Here is a tiny trained network, its code and every weight. The questions are about switching its units off for an input and a target symbol, where a switched-off unit gives its printed mean instead of its output.

import numpy as np


def w(rows, s, z=0):
    codes = np.array(rows[::2]) - 128.0
    scale = np.full(codes.shape[1], s)
    scale[-1] = z or s
    return codes * scale


def norm(h):
    return h / np.sqrt((h * h).mean(-1, keepdims=True) + 1e-5)


def f(y):
    return np.maximum(y, 0)


def softmax(a):
    e = np.exp(a - a.max(-1, keepdims=True))
    return e / e.sum(-1, keepdims=True)


def log_softmax(a):
    a = a - a.max(-1, keepdims=True)
    return a - np.log(np.exp(a).sum(-1, keepdims=True))


def net(x, mask):
    ids = ['ΔΘΞΠαβεζηλμτφ'.index(c) for c in x.split()]
    T = len(ids)
    res = E[ids] + P[:T]
    u = 0
    for l in range(2):
        r = norm(res)
        for j in range(2):
            rows = slice(4 * j, 4 * j + 4)
            q, k, v = (r @ M[l][rows].T for M in (Q, K, V))
            z = softmax(np.where(np.tri(T) > 0, q @ k.T / 4**0.5, -1e9)) @ v
            o = O[l][rows]
            res = res + np.where(mask[u + j], z, o[:, -1]) @ o[:, :-1]
        u += 2
        y = f(norm(res) @ A[l][:, :-1].T + A[l][:, -1])
        res = res + np.where(mask[u : u + 4], y, B[l][:, -1]) @ B[l][:, :-1]
        u += 4
    return log_softmax(norm(res)[-1] @ U[:, :-1].T + U[:, -1])


Q, K, V, O, A, B = {}, {}, {}, {}, {}, {}
E = w([
[129,191,252,28,110,144,127],'Δ',
[187,141,191,73,160,210,169],'Θ',
[103,67,159,80,32,120,117],'Ξ',
[78,191,193,34,69,50,62],'Π',
[145,17,102,135,84,151,168],'α',
[46,175,187,67,107,153,118],'β',
[204,144,180,51,121,155,136],'ε',
[241,180,116,103,155,167,132],'ζ',
[128,166,173,58,70,111,100],'η',
[215,73,100,111,56,72,107],'λ',
[74,105,125,104,69,45,92],'μ',
[171,225,156,64,134,129,95],'τ',
[138,143,108,104,107,134,128],'φ',
],0.011)
P = w([
[152,133,112,137,91,98,225],'0',
[161,59,149,24,177,146,62],'1',
[100,168,89,120,69,169,149],'2',
[147,54,179,22,220,160,95],'3',
[143,156,114,165,80,109,178],'4',
[72,69,163,158,75,249,74],'5',
[103,127,89,121,160,99,208],'6',
[183,89,120,41,122,130,62],'7',
[137,163,132,195,83,145,117],'8',
[117,47,224,102,126,90,160],'9',
[124,172,98,147,73,182,191],'10',
[185,110,108,78,102,145,51],'11',
],0.019)
Q[0] = w([
[141,87,214,156,160,140,130],'L0H0',
[147,141,197,98,80,173,169],'L0H0',
[109,127,96,118,159,217,150],'L0H0',
[131,130,174,187,156,142,215],'L0H0',
[97,81,172,248,109,144,228],'L0H1',
[169,130,173,116,188,7,132],'L0H1',
[83,86,243,167,132,195,177],'L0H1',
[148,73,113,60,184,133,25],'L0H1',
],0.018)
K[0] = w([
[136,104,179,155,202,81,159],'L0H0',
[157,107,230,121,122,168,114],'L0H0',
[107,110,85,131,178,202,145],'L0H0',
[89,112,178,202,163,158,196],'L0H0',
[116,55,37,40,149,128,166],'L0H1',
[120,123,127,172,232,54,161],'L0H1',
[97,141,55,10,133,155,202],'L0H1',
[136,151,133,255,74,78,177],'L0H1',
],0.018)
V[0] = w([
[137,187,116,105,70,131,190],'L0H0',
[85,118,112,114,112,103,156],'L0H0',
[117,146,43,98,122,111,191],'L0H0',
[104,137,116,87,139,134,100],'L0H0',
[60,211,116,206,155,138,180],'L0H1',
[81,134,252,58,116,148,141],'L0H1',
[87,64,115,177,102,191,186],'L0H1',
[69,129,151,132,116,24,86],'L0H1',
],0.024)
O[0] = w([
[151,205,149,138,88,110,165,149],'L0H0',
[178,151,111,125,150,151,144,115],'L0H0',
[137,184,196,96,132,143,150,81],'L0H0',
[156,95,141,145,127,128,134,168],'L0H0',
[111,144,199,139,185,131,25,6],'L0H1',
[229,181,159,82,91,194,161,240],'L0H1',
[146,184,79,87,143,83,37,104],'L0H1',
[110,68,99,102,97,251,86,78],'L0H1',
],0.018,0.017)
A[0] = w([
[162,95,216,215,148,52,90,198],'L0N0',
[172,184,84,205,253,160,15,3],'L0N1',
[188,100,110,175,121,26,192,89],'L0N2',
[105,218,180,134,203,157,52,91],'L0N3',
],0.015,0.002)
B[0] = w([
[162,4,112,103,158,116,155,200],'L0N0',
[89,152,204,62,7,59,89,182],'L0N1',
[70,73,179,71,75,193,133,252],'L0N2',
[125,31,127,67,44,195,175,164],'L0N3',
],0.014,0.012)
Q[1] = w([
[92,133,78,134,118,132,148],'L1H0',
[91,150,122,179,52,153,94],'L1H0',
[63,104,175,106,132,159,181],'L1H0',
[158,100,150,190,167,107,94],'L1H0',
[147,146,119,252,43,89,105],'L1H1',
[117,120,159,153,88,110,166],'L1H1',
[39,138,162,65,125,152,189],'L1H1',
[115,176,148,136,233,70,146],'L1H1',
],0.022)
K[1] = w([
[93,94,127,135,128,110,82],'L1H0',
[145,132,98,204,74,173,74],'L1H0',
[68,74,199,120,173,192,173],'L1H0',
[156,165,66,198,155,92,188],'L1H0',
[165,50,113,194,5,83,95],'L1H1',
[121,85,148,189,128,126,202],'L1H1',
[135,146,144,70,247,125,191],'L1H1',
[85,95,138,89,219,85,44],'L1H1',
],0.02)
V[1] = w([
[122,104,151,156,83,155,105],'L1H0',
[145,62,111,121,185,138,116],'L1H0',
[97,56,182,53,163,146,123],'L1H0',
[113,149,143,164,216,158,181],'L1H0',
[128,154,141,197,6,136,138],'L1H1',
[127,138,121,142,180,161,188],'L1H1',
[120,64,144,175,115,99,79],'L1H1',
[180,82,126,102,99,106,179],'L1H1',
],0.019)
O[1] = w([
[128,64,82,100,127,149,114,147],'L1H0',
[137,79,124,118,97,51,100,135],'L1H0',
[206,65,96,151,37,73,105,206],'L1H0',
[67,154,148,104,4,133,86,52],'L1H0',
[108,255,125,114,197,133,132,250],'L1H1',
[101,123,189,171,205,131,134,165],'L1H1',
[92,86,116,3,108,145,137,2],'L1H1',
[169,98,31,114,200,99,144,244],'L1H1',
],0.012,0.019)
A[1] = w([
[108,183,101,164,87,64,160,252],'L1N0',
[189,146,95,116,104,129,254,174],'L1N1',
[67,81,110,136,148,110,93,184],'L1N2',
[174,144,129,135,119,210,150,110],'L1N3',
],0.034,0.0037)
B[1] = w([
[149,166,141,79,103,234,213,166],'L1N0',
[229,196,126,251,39,128,147,253],'L1N1',
[119,197,141,161,84,174,150,155],'L1N2',
[54,131,112,56,97,95,166,183],'L1N3',
],0.022,0.046)
U = w([
[157,199,146,117,89,123,194,185],'Δ',
[153,123,215,103,171,8,148,30],'Θ',
[183,139,52,122,201,81,76,123],'Ξ',
[150,29,76,81,104,194,149,54],'Π',
[86,149,67,91,74,14,86,87],'α',
[184,101,193,57,117,175,61,109],'β',
[212,58,155,196,72,80,112,179],'ε',
[49,51,174,135,99,51,185,169],'ζ',
[79,133,83,74,200,109,194,219],'η',
[78,108,11,199,111,89,158,89],'λ',
[136,98,100,182,117,202,30,1],'μ',
[140,65,208,176,199,167,154,82],'τ',
[74,158,197,203,115,76,61,80],'φ',
],0.012,0.0021)

Each question gives the input, a string of symbols that net reads in full, and the target symbol t.
The units are the heads (4 rows each of Q, K, V and O) and the neurons (one row each of A and B). Each row of codes is followed by its name. A weight is (code - 128) times the scale printed after its matrix; where a second scale follows, it is the last column's (O, A, B and U).
mask holds one flag per unit, layer by layer, with each layer's heads first. A switched-off unit (its flag False) gives its mean, the last column of its rows in O or B, instead of its output. The means were averaged over made-up inputs and are rounded, as every weight is.
A unit's drop is (log p(t) with every unit on - log p(t) with that unit switched off) / (log p(t) with every unit on - log p(t) with every unit switched off).
The circuit of an input: a set's keep is (log p(t) with only the set's units on - log p(t) with every unit switched off) / (log p(t) with every unit on - log p(t) with every unit switched off). Starting from all 12 units, units are removed one at a time, each time the one whose removal leaves the highest keep (on an exact tie, the one counted first), for as long as the keep stays at least 0.8.
circuit, biggest first: the units of the circuit, biggest drop first
k most important neurons: the k neurons with the biggest drops, biggest first
which heads matter: for each layer, one digit per head in row order, 1 if its drop is at least 0.15 and else 0, layers parted by /
input Ξ Ξ ε Ξ ζ μ φ ε, target ζ: which heads matter => 01 / 01
input τ μ φ Δ Θ β ε μ α τ τ ε, target α: circuit, biggest first => (L0H1; L1N1)
input τ ε τ Θ λ ζ β λ η Θ, target β: most important neuron => (L1N1)
input λ Θ φ ε, target λ: which heads matter => 11 / 00
input Δ Ξ Π Δ τ μ, target Π: circuit, biggest first => (L0H1; L1N1; L0H0)
input Ξ τ ε τ α τ ζ ζ β τ, target ζ: which heads matter => 01 / 01
input β λ λ β Ξ φ τ β ζ μ, target τ: circuit, biggest first => (L0H1; L1N1; L1N3)
input τ μ μ β, target τ: circuit, biggest first => (L0H1; L0H0; L1N1; L1N3)
input ζ τ τ λ α β ε Θ ζ Π η φ, target ζ: circuit, biggest first => (L0H1; L1N1; L1H1)
input λ τ Ξ Θ Θ ε φ β λ α Ξ α, target λ: 2 most important neurons => (L1N1; L1N2)
input Θ ε Θ ζ Ξ ζ ε η, target Ξ: which heads matter => 01 / 00
input τ ε Π Ξ ζ Π Θ φ Π λ, target Θ: which heads matter => 11 / 00
input Ξ ε Δ ζ ζ ε μ μ β μ τ β, target β: circuit, biggest first => (L0H1; L1N1)
input Δ τ Δ β ε Θ ζ ε, target ε: which heads matter => 01 / 00
input Π τ ε μ Ξ ε, target ε: which heads matter => 11 / 00
input τ η Θ Π Π Π ζ Π Ξ λ, target ζ: which heads matter => 01 / 01
input η Π η α λ β τ λ λ ζ, target τ: circuit, biggest first => (L0H1; L1N1)
input α ε λ τ η ε Θ ε α α β ζ, target α: which heads matter => 01 / 01
input ε ε Θ Δ λ Ξ Π μ φ ζ, target Π: which heads matter => 01 / 00
input α β μ β η ζ, target μ: which heads matter => 11 / 00
input λ ε Θ η τ ε Θ ε Δ α, target Θ: 2 most important neurons => (L1N1; L0N1)
input φ η Π ζ φ φ, target Π: which heads matter => 11 / 00
input Δ Ξ α β η λ λ Δ, target η: which heads matter => 11 / 10
input φ α ε Ξ Θ β, target ε: most important neuron => (L0N2)
input ε Π η Δ Π η φ α, target Π: 2 most important neurons => (L1N1; L1N3)
